Below are the code and all the weights of a small trained network. Each question names an input and a class and asks about switching units off, where a switched-off unit gives its printed mean instead of its output.

import numpy as np


def w(rows, s, z=0):
    codes = np.array(rows[::2]) - 128.0
    scale = np.full(codes.shape[1], s)
    scale[-1] = z or s
    return codes * scale


def norm(h):
    return h / np.sqrt((h * h).mean(-1, keepdims=True) + 1e-5)


def f(y):
    return y / 2 * (1 + np.tanh(0.7978845608 * (y + 0.044715 * y**3)))


def log_softmax(a):
    a = a - a.max(-1, keepdims=True)
    return a - np.log(np.exp(a).sum(-1, keepdims=True))


def net(x, mask):
    res = np.array(x, float).reshape(1, 2) / 4 @ E
    u = 0
    for l in range(3):
        y = f(norm(res) @ A[l][:, :-1].T + A[l][:, -1])
        res = res + np.where(mask[u : u + 7], y, B[l][:, -1]) @ B[l][:, :-1]
        u += 7
    return log_softmax(norm(res)[-1] @ U[:, :-1].T + U[:, -1])


A, B = {}, {}
E = w([
[95,97,34,91,109,213,127],'x0',
[1,80,186,198,189,165,231],'x1',
],0.0016)
A[0] = w([
[151,165,176,163,126,102,138,57],'0.n0',
[118,105,129,95,137,117,125,132],'0.n1',
[20,40,146,151,227,162,219,212],'0.n2',
[143,166,182,171,118,95,135,5],'0.n3',
[192,141,76,2,87,111,25,182],'0.n4',
[131,141,125,147,93,141,145,123],'0.n5',
[129,120,124,115,151,123,124,128],'0.n6',
],0.0014,0.0025)
B[0] = w([
[95,81,88,73,137,137,103,96],'0.n0',
[137,141,128,134,139,135,131,130],'0.n1',
[202,205,123,143,74,113,99,254],'0.n2',
[66,18,49,7,159,152,69,75],'0.n3',
[84,172,173,210,129,148,211,203],'0.n4',
[129,137,130,128,147,133,116,125],'0.n5',
[130,129,128,127,126,129,133,128],'0.n6',
],0.0022,0.0019)
A[1] = w([
[131,138,151,123,120,98,135,105],'1.n0',
[28,57,160,156,235,155,183,103],'1.n1',
[82,74,24,66,107,194,125,74],'1.n2',
[201,124,86,34,107,90,6,74],'1.n3',
[122,140,128,122,127,126,134,116],'1.n4',
[67,28,5,39,111,212,113,30],'1.n5',
[155,202,151,189,106,113,167,255],'1.n6',
],0.003,0.00086)
B[1] = w([
[130,124,106,121,168,144,115,139],'1.n0',
[184,234,78,103,28,130,130,175],'1.n1',
[175,132,244,151,215,31,83,137],'1.n2',
[41,175,128,174,85,172,248,160],'1.n3',
[129,128,128,124,132,130,126,129],'1.n4',
[194,121,216,158,255,54,65,144],'1.n5',
[112,65,105,88,152,177,82,254],'1.n6',
],0.003,0.0027)
A[2] = w([
[58,176,88,112,111,133,213,106],'2.n0',
[81,80,108,96,136,175,101,154],'2.n1',
[142,126,226,121,159,1,106,112],'2.n2',
[66,133,151,174,168,119,169,118],'2.n3',
[145,134,149,128,117,99,116,125],'2.n4',
[155,147,78,126,105,107,143,99],'2.n5',
[71,103,144,150,161,128,166,5],'2.n6',
],0.004,0.0031)
B[2] = w([
[207,185,131,130,79,94,91,184],'2.n0',
[150,74,168,134,115,94,112,144],'2.n1',
[193,144,92,179,252,170,91,255],'2.n2',
[158,131,73,67,105,128,90,139],'2.n3',
[120,128,70,126,142,207,115,140],'2.n4',
[44,159,166,152,120,135,174,124],'2.n5',
[63,160,100,119,132,194,147,74],'2.n6',
],0.0034,0.0024)
U = w([
[143,210,124,139,32,132,158,199],'0',
[174,141,125,160,226,142,100,210],'1',
[118,5,161,109,97,119,105,189],'2',
[47,114,99,87,148,120,155,3],'3',
[65,114,101,90,143,121,148,21],'4',
[63,113,106,88,144,121,157,10],'5',
[53,118,115,91,143,122,148,8],'6',
],0.013,0.0035)

Each question gives the input, the list of numbers given to net, and the class t.
The units are the neurons (one row each of A and B). Each row of codes is followed by its name. A weight is (code - 128) times the scale printed after its matrix; where a second scale follows, it is the last column's (A, B and U).
mask holds one flag per neuron, layer by layer. A switched-off neuron (its flag False) gives its mean, the last column of its row in B, instead of its output. The means were averaged over made-up inputs and are rounded, as every weight is.
A unit's drop is (log p(t) with every unit on - log p(t) with that unit switched off) / (log p(t) with every unit on - log p(t) with every unit switched off).
The circuit of an input: a set's keep is (log p(t) with only the set's units on - log p(t) with every unit switched off) / (log p(t) with every unit on - log p(t) with every unit switched off). Starting from the 12 units with the biggest drops (on a tie, the unit counted first), units are removed one at a time, each time the one whose removal leaves the highest keep (on an exact tie, the one counted first), for as long as the keep stays at least 0.8.
circuit, biggest first: the units of the circuit, biggest drop first
top k neurons: the k neurons with the biggest drops, biggest first
k most important neurons of layer l: the k neurons of layer l with the biggest drops, biggest first
drop of u: that unit's drop, to one decimal
input [-3,0], class 2: top neuron -> [1.n2]
input [-3,2], class 2: 2 most important neurons of layer 2 -> [2.n2 2.n1]
input [1,-3], class 2: top 4 neurons -> [0.n4 0.n2 1.n1 1.n6]
input [-1,3], class 2: top 3 neurons -> [0.n2 0.n4 1.n6]
input [3,-1], class 2: top 2 neurons -> [0.n4 0.n3]
input [2,3], class 2: circuit, biggest first -> [1.n3 2.n2]
input [6,4], class 1: top 2 neurons -> [1.n5 0.n4]
input [-7,8], class 0: top 3 neurons -> [1.n1 1.n5 1.n2]
input [8,-5], class 1: top 2 neurons -> [1.n5 1.n2]
input [3,2], class 2: 2 most important neurons of layer 0 -> [0.n2 0.n3]
input [7,6], class 1: top 4 neurons -> [1.n5 0.n4 1.n2 1.n3]
input [2,-3], class 2: 3 most important neurons of layer 1 -> [1.n1 1.n6 1.n3]
input [-2,3], class 2: 2 most important neurons of layer 0 -> [0.n2 0.n4]
input [0,4], class 0: circuit, biggest first -> [1.n1]
input [7,7], class 0: top 2 neurons -> [1.n1 2.n2]
input [1,3], class 2: drop of 0.n2 -> 1.4
input [2,8], class 0: drop of 1.n3 -> 0.0
input [4,7], class 0: drop of 1.n1 -> 0.1
